Below are the code and all the weights of a small trained network. Each question names an input and a class and asks about switching units off, where a switched-off unit gives its printed mean instead of its output.

import numpy as np


def w(rows, s, z=0):
    codes = np.array(rows[::2]) - 128.0
    scale = np.full(codes.shape[1], s)
    scale[-1] = z or s
    return codes * scale


def norm(h):
    return h / np.sqrt((h * h).mean(-1, keepdims=True) + 1e-5)


def f(y):
    return np.maximum(y, 0)


def log_softmax(a):
    a = a - a.max(-1, keepdims=True)
    return a - np.log(np.exp(a).sum(-1, keepdims=True))


def net(x, mask):
    res = np.array(x, float).reshape(1, 8) / 4 @ E
    u = 0
    for l in range(4):
        y = f(norm(res) @ A[l][:, :-1].T + A[l][:, -1])
        res = res + np.where(mask[u : u + 8], y, B[l][:, -1]) @ B[l][:, :-1]
        u += 8
    return log_softmax(norm(res)[-1] @ U[:, :-1].T + U[:, -1])


A, B = {}, {}
E = w([
[112,158,130,162,173,163,97,134,149,178],'x0',
[183,108,98,159,56,106,145,188,119,195],'x1',
[128,189,126,147,179,1,184,172,127,79],'x2',
[133,75,112,66,66,126,201,60,112,149],'x3',
[106,119,64,155,126,138,144,106,184,188],'x4',
[112,64,137,108,102,115,78,99,127,48],'x5',
[91,127,73,102,64,223,227,177,119,83],'x6',
[123,39,134,116,133,102,102,179,12,98],'x7',
],0.0033)
A[0] = w([
[131,210,147,107,126,177,103,90,208,99,79],'0.n0',
[143,174,109,160,89,213,163,244,170,119,90],'0.n1',
[121,144,105,103,126,186,162,61,195,146,4],'0.n2',
[148,170,148,125,100,222,95,114,204,226,88],'0.n3',
[158,180,141,133,148,144,36,162,59,147,65],'0.n4',
[152,1,133,128,49,134,59,105,138,117,139],'0.n5',
[128,140,150,49,84,199,204,77,46,46,103],'0.n6',
[153,200,149,111,92,103,164,140,157,109,74],'0.n7',
],0.0077,0.0024)
B[0] = w([
[205,177,139,140,172,164,120,70,237,138,209],'0.n0',
[38,123,39,139,134,132,172,204,53,78,229],'0.n1',
[109,114,178,168,228,159,145,122,190,241,198],'0.n2',
[101,180,25,196,31,126,119,36,182,111,250],'0.n3',
[165,88,215,161,139,96,91,151,112,162,189],'0.n4',
[126,115,154,33,27,100,72,74,41,72,230],'0.n5',
[42,41,190,80,40,77,145,205,2,93,254],'0.n6',
[136,164,150,100,147,85,163,155,86,50,180],'0.n7',
],0.0064)
A[1] = w([
[238,86,132,102,39,119,129,148,156,146,36],'1.n0',
[182,106,166,146,212,124,81,217,72,199,54],'1.n1',
[144,79,155,111,172,144,89,104,104,137,95],'1.n2',
[142,86,139,109,105,190,25,97,145,78,50],'1.n3',
[158,133,140,94,188,99,162,138,174,136,10],'1.n4',
[173,189,139,99,162,39,146,144,163,36,114],'1.n5',
[153,60,96,66,90,168,110,118,74,170,72],'1.n6',
[126,73,156,111,123,177,2,128,109,47,66],'1.n7',
],0.0095,0.0013)
B[1] = w([
[149,125,68,90,87,144,123,20,161,142,175],'1.n0',
[147,114,223,164,233,125,165,199,140,156,194],'1.n1',
[131,145,148,162,104,175,176,172,131,117,170],'1.n2',
[114,126,241,157,123,64,104,216,56,103,210],'1.n3',
[139,109,177,125,136,107,130,81,143,137,160],'1.n4',
[137,164,143,210,72,88,53,115,115,118,231],'1.n5',
[171,108,39,83,118,71,191,46,130,155,234],'1.n6',
[21,100,153,126,255,157,163,196,181,138,254],'1.n7',
],0.0078,0.0062)
A[2] = w([
[137,47,128,14,135,200,78,146,54,101,8],'2.n0',
[213,125,115,60,139,253,63,150,87,85,65],'2.n1',
[242,100,71,45,101,183,119,136,149,116,27],'2.n2',
[202,58,159,5,76,181,155,196,52,121,17],'2.n3',
[155,105,156,53,186,181,50,166,126,97,25],'2.n4',
[134,137,189,73,91,242,102,137,144,58,17],'2.n5',
[198,110,92,54,191,205,81,106,113,80,67],'2.n6',
[166,119,121,45,122,171,18,171,135,137,69],'2.n7',
],0.0073,0.0012)
B[2] = w([
[51,96,140,20,107,151,141,121,142,131,230],'2.n0',
[115,157,117,175,42,185,140,105,128,158,128],'2.n1',
[253,47,106,70,190,188,233,169,85,159,136],'2.n2',
[63,24,95,19,155,103,78,37,159,125,253],'2.n3',
[169,120,123,212,113,119,147,169,113,184,154],'2.n4',
[193,117,162,179,92,33,167,140,57,188,140],'2.n5',
[146,110,144,108,54,125,164,137,128,174,128],'2.n6',
[69,150,81,143,109,94,130,109,171,158,130],'2.n7',
],0.0066,0.0048)
A[3] = w([
[194,110,143,139,75,154,8,109,107,178,1],'3.n0',
[209,129,133,89,125,204,101,143,115,114,71],'3.n1',
[177,166,123,69,140,196,96,156,122,127,80],'3.n2',
[183,175,159,32,138,199,89,161,119,154,3],'3.n3',
[246,135,119,87,120,254,102,173,116,134,49],'3.n4',
[138,90,81,143,32,172,131,118,77,229,51],'3.n5',
[162,159,142,87,157,178,104,158,112,150,64],'3.n6',
[214,171,121,94,191,201,127,117,186,92,97],'3.n7',
],0.0097,0.00092)
B[3] = w([
[144,130,199,128,118,12,98,66,148,107,191],'3.n0',
[183,155,105,199,164,103,117,149,92,127,128],'3.n1',
[119,138,97,116,166,82,139,104,114,117,128],'3.n2',
[109,81,116,238,92,118,85,126,146,174,128],'3.n3',
[204,98,129,98,156,129,208,103,90,150,128],'3.n4',
[252,209,177,133,155,93,85,226,62,1,253],'3.n5',
[118,96,126,145,192,153,84,132,90,70,138],'3.n6',
[123,66,14,117,76,163,82,106,75,180,159],'3.n7',
],0.0056,0.0043)
U = w([
[114,109,208,162,213,113,126,213,122,142,153],'0',
[126,171,43,162,152,234,142,81,210,191,127],'1',
[62,36,130,2,108,111,148,136,70,112,172],'2',
[142,124,145,83,129,221,148,118,155,162,14],'3',
[170,130,105,82,150,184,93,155,144,184,3],'4',
[216,117,79,62,111,131,144,110,99,142,83],'5',
[104,187,52,161,78,137,155,192,83,59,131],'6',
[181,175,160,160,105,85,68,53,171,130,165],'7',
],0.009,0.0055)

Each question gives the input, the list of numbers given to net, and the class t.
The units are the neurons (one row each of A and B). Each row of codes is followed by its name. A weight is (code - 128) times the scale printed after its matrix; where a second scale follows, it is the last column's (A, B and U).
mask holds one flag per neuron, layer by layer. A switched-off neuron (its flag False) gives its mean, the last column of its row in B, instead of its output. The means were averaged over made-up inputs and are rounded, as every weight is.
A unit's drop is (log p(t) with every unit on - log p(t) with that unit switched off) / (log p(t) with every unit on - log p(t) with every unit switched off).
The circuit of an input: a set's keep is (log p(t) with only the set's units on - log p(t) with every unit switched off) / (log p(t) with every unit on - log p(t) with every unit switched off). Starting from the 12 units with the biggest drops (on a tie, the unit counted first), units are removed one at a time, each time the one whose removal leaves the highest keep (on an exact tie, the one counted first), for as long as the keep stays at least 0.8.
units of the circuit, in order: the units of the circuit, biggest drop first
most important unit: the unit with the biggest drop
k most important neurons: the k neurons with the biggest drops, biggest first
top k neurons in layer l: the k neurons of layer l with the biggest drops, biggest first
input [-8,-4,6,3,3,3,4,-6], class 0: units of the circuit, in order => 0.n5, 1.n6
input [-2,6,-6,7,-7,-7,-8,-6], class 7: most important unit => 0.n3
input [-2,-5,-4,6,2,-6,0,-1], class 6: units of the circuit, in order => 2.n3, 0.n3
input [3,7,-8,-5,-2,4,2,-6], class 6: units of the circuit, in order => 0.n1, 0.n3
input [1,1,2,4,0,-3,-7,5], class 0: units of the circuit, in order => 0.n3, 1.n1
input [7,5,6,-3,8,-4,-2,-7], class 1: units of the circuit, in order => 0.n6, 1.n3
input [0,-2,4,4,-8,5,-6,-3], class 0: units of the circuit, in order => 1.n7, 2.n3
input [-3,7,-6,3,-3,1,3,-8], class 6: units of the circuit, in order => 0.n3, 3.n5
input [3,-6,-6,-4,-6,-6,7,-4], class 6: top 2 neurons in layer 0 => 0.n6, 0.n1
input [2,3,5,8,6,-4,-5,8], class 5: top 4 neurons in layer 0 => 0.n2, 0.n6, 0.n1, 0.n4
input [4,-5,4,6,1,6,6,-6], class 0: 3 most important neurons => 0.n2, 0.n5, 0.n0
input [6,-1,6,7,-4,5,-8,7], class 0: top 2 neurons in layer 0 => 0.n6, 0.n3
input [7,2,-7,1,3,5,-5,-1], class 7: 2 most important neurons => 0.n3, 0.n6
input [6,1,-4,6,-5,-7,3,-5], class 6: most important unit => 3.n5
input [4,4,3,2,7,-3,0,0], class 6: 2 most important neurons => 1.n7, 3.n5
input [-8,-5,8,-2,-1,1,-6,5], class 0: 2 most important neurons => 0.n3, 1.n1
input [-2,5,-3,-8,5,-8,-8,-3], class 7: 3 most important neurons => 0.n3, 1.n7, 3.n0
input [-3,-6,0,-2,-8,0,-2,-4], class 0: top 3 neurons in layer 0 => 0.n3, 0.n6, 0.n4
input [4,5,8,-3,6,5,1,-3], class 6: 2 most important neurons => 0.n1, 0.n0
input [6,0,5,4,-4,-4,0,7], class 0: most important unit => 1.n1
input [-2,-1,-2,-2,-3,-1,1,-5], class 1: 2 most important neurons => 0.n0, 0.n2
input [-4,-3,6,2,7,-3,5,-3], class 6: 2 most important neurons => 1.n7, 0.n7
input [0,-3,-5,-2,7,6,-2,-5], class 7: top 2 neurons in layer 0 => 0.n5, 0.n1
